Below are the code and all the weights of a small trained network. Each question names an input and a target symbol and asks about switching units off, where a switched-off unit gives its printed mean instead of its output.

import numpy as np


def w(rows, s, z=0):
    codes = np.array(rows[::2]) - 128.0
    scale = np.full(codes.shape[1], s)
    scale[-1] = z or s
    return codes * scale


def f(y):
    return np.maximum(y, 0)


def softmax(a):
    e = np.exp(a - a.max(-1, keepdims=True))
    return e / e.sum(-1, keepdims=True)


def log_softmax(a):
    a = a - a.max(-1, keepdims=True)
    return a - np.log(np.exp(a).sum(-1, keepdims=True))


def net(x, mask):
    ids = ['ΔΞΠΦΩαγεζηθμστψ'.index(c) for c in x.split()]
    T = len(ids)
    res = E[ids] + P[:T]
    q, k, v = (res @ M[0].T for M in (Q, K, V))
    z = softmax(np.where(np.tri(T) > 0, q @ k.T / 2**0.5, -1e9)) @ v
    res = res + np.where(mask[0], z, O[0][:, -1]) @ O[0][:, :-1]
    y = f(res @ A[0][:, :-1].T + A[0][:, -1])
    res = res + np.where(mask[1:17], y, B[0][:, -1]) @ B[0][:, :-1]
    return log_softmax(res[-1] @ U[:, :-1].T + U[:, -1])


Q, K, V, O, A, B = {}, {}, {}, {}, {}, {}
E = w([
[197,139,119,41,147],'Δ',
[113,137,181,108,159],'Ξ',
[194,135,211,64,121],'Π',
[168,107,63,160,115],'Φ',
[162,151,100,69,90],'Ω',
[86,120,172,44,97],'α',
[163,42,155,166,115],'γ',
[229,4,139,99,106],'ε',
[197,114,164,174,153],'ζ',
[201,19,103,79,90],'η',
[123,127,154,115,148],'θ',
[118,75,136,91,100],'μ',
[131,34,177,99,99],'σ',
[60,133,175,139,169],'τ',
[69,82,98,87,82],'ψ',
],0.019)
P = w([
[60,203,1,134,236],'0',
[125,86,169,169,63],'1',
[133,170,65,96,247],'2',
[131,95,163,173,61],'3',
[128,94,67,40,212],'4',
[140,100,159,175,59],'5',
[163,113,133,40,231],'6',
[151,104,163,175,57],'7',
],0.0093)
Q[0] = w([
[124,76,144,49,236],'head 1',
[58,81,255,101,186],'head 1',
],0.0055)
K[0] = w([
[226,76,173,42,182],'head 1',
[162,107,253,97,203],'head 1',
],0.0071)
V[0] = w([
[102,223,104,218,42],'head 1',
[183,140,124,101,2],'head 1',
],0.0049)
O[0] = w([
[245,156,112,139,90,3],'head 1',
[172,112,124,133,114,155],'head 1',
],0.011,0.0045)
A[0] = w([
[183,123,117,142,147,146],'neuron 1',
[166,79,108,160,60,38],'neuron 2',
[180,119,97,102,114,197],'neuron 3',
[118,198,109,105,149,157],'neuron 4',
[128,135,138,93,103,206],'neuron 5',
[160,131,116,137,162,253],'neuron 6',
[139,108,143,120,202,122],'neuron 7',
[158,126,154,138,162,171],'neuron 8',
[137,200,147,113,109,163],'neuron 9',
[166,163,140,180,126,118],'neuron 10',
[103,137,108,144,5,216],'neuron 11',
[103,127,100,75,143,204],'neuron 12',
[167,129,147,191,126,153],'neuron 13',
[76,143,60,90,156,160],'neuron 14',
[83,106,125,91,151,202],'neuron 15',
[122,87,134,181,119,186],'neuron 16',
],0.015,0.0036)
B[0] = w([
[55,120,112,85,174,163],'neuron 1',
[186,146,141,188,203,189],'neuron 2',
[148,216,195,47,168,197],'neuron 3',
[122,75,96,192,146,178],'neuron 4',
[135,112,135,111,107,209],'neuron 5',
[2,127,110,48,106,182],'neuron 6',
[168,141,67,95,109,223],'neuron 7',
[126,61,89,81,87,184],'neuron 8',
[110,39,76,93,130,164],'neuron 9',
[97,157,56,74,151,144],'neuron 10',
[156,183,122,211,59,199],'neuron 11',
[113,130,78,125,105,235],'neuron 12',
[96,83,40,126,112,163],'neuron 13',
[175,53,136,145,133,217],'neuron 14',
[97,180,96,133,163,254],'neuron 15',
[114,153,108,176,205,178],'neuron 16',
],0.0084,0.0082)
U = w([
[102,159,139,120,127,146],'Δ',
[192,107,147,108,208,4],'Ξ',
[36,212,177,123,171,188],'Π',
[168,43,90,176,108,44],'Φ',
[114,111,152,152,132,204],'Ω',
[106,113,52,160,13,50],'α',
[157,233,58,140,165,51],'γ',
[97,64,17,100,126,161],'ε',
[202,164,145,107,200,70],'ζ',
[113,131,100,143,82,149],'η',
[92,178,170,103,157,156],'θ',
[101,227,112,16,157,121],'μ',
[189,226,92,93,48,145],'σ',
[25,175,102,109,6,117],'τ',
[177,1,158,91,36,158],'ψ',
],0.0083,0.0033)

Each question gives the input, a string of symbols that net reads in full, and the target symbol t.
The units are the heads (2 rows each of Q, K, V and O) and the neurons (one row each of A and B). Each row of codes is followed by its name. A weight is (code - 128) times the scale printed after its matrix; where a second scale follows, it is the last column's (O, A, B and U).
mask holds one flag per unit, heads first, then neurons. A switched-off unit (its flag False) gives its mean, the last column of its rows in O or B, instead of its output. The means were averaged over made-up inputs and are rounded, as every weight is.
A unit's drop is (log p(t) with every unit on - log p(t) with that unit switched off) / (log p(t) with every unit on - log p(t) with every unit switched off).
The circuit of an input: a set's keep is (log p(t) with only the set's units on - log p(t) with every unit switched off) / (log p(t) with every unit on - log p(t) with every unit switched off). Starting from the 12 units with the biggest drops (on a tie, the unit counted first), units are removed one at a time, each time the one whose removal leaves the highest keep (on an exact tie, the one counted first), for as long as the keep stays at least 0.8.
units of the circuit, in order: the units of the circuit, biggest drop first
most important unit: the unit with the biggest drop
top k neurons: the k neurons with the biggest drops, biggest first
drop of u: that unit's drop, to one decimal
input ψ Ω Φ γ Ω ε, target Ξ: top 2 neurons	(neuron 2; neuron 3)
input Ω Ω Ω ψ Π Ω ζ, target ε: units of the circuit, in order	(neuron 8; neuron 6)
input τ Ω γ ψ, target α: units of the circuit, in order	(neuron 11)
input ζ Φ Φ ζ Π τ α, target ε: units of the circuit, in order	(neuron 14; neuron 12; head 1)
input σ Π α Δ, target μ: units of the circuit, in order	(neuron 3; neuron 14)
input Φ Δ σ Π Π α Π η, target ζ: units of the circuit, in order	(neuron 2; neuron 3)
input τ Φ τ Φ Φ, target μ: units of the circuit, in order	(neuron 3; head 1; neuron 6)
input Π Ω τ, target ε: units of the circuit, in order	(neuron 14; neuron 3; neuron 7)
input σ τ θ Ω Π, target ε: top 4 neurons	(neuron 3; neuron 12; neuron 7; neuron 8)
input ψ Π Π Δ, target μ: top 2 neurons	(neuron 3; neuron 14)
input θ τ Π Φ Π Π Φ, target μ: top 3 neurons	(neuron 3; neuron 6; neuron 4)
input Π θ ε α τ, target ε: drop of neuron 8	-0.1
input Φ Π Δ, target ε: drop of neuron 4	0.4
input η Φ Ω ψ Ξ, target ε: most important unit	neuron 14
input Π ζ Π η γ ε, target Ξ: drop of neuron 16	0.1
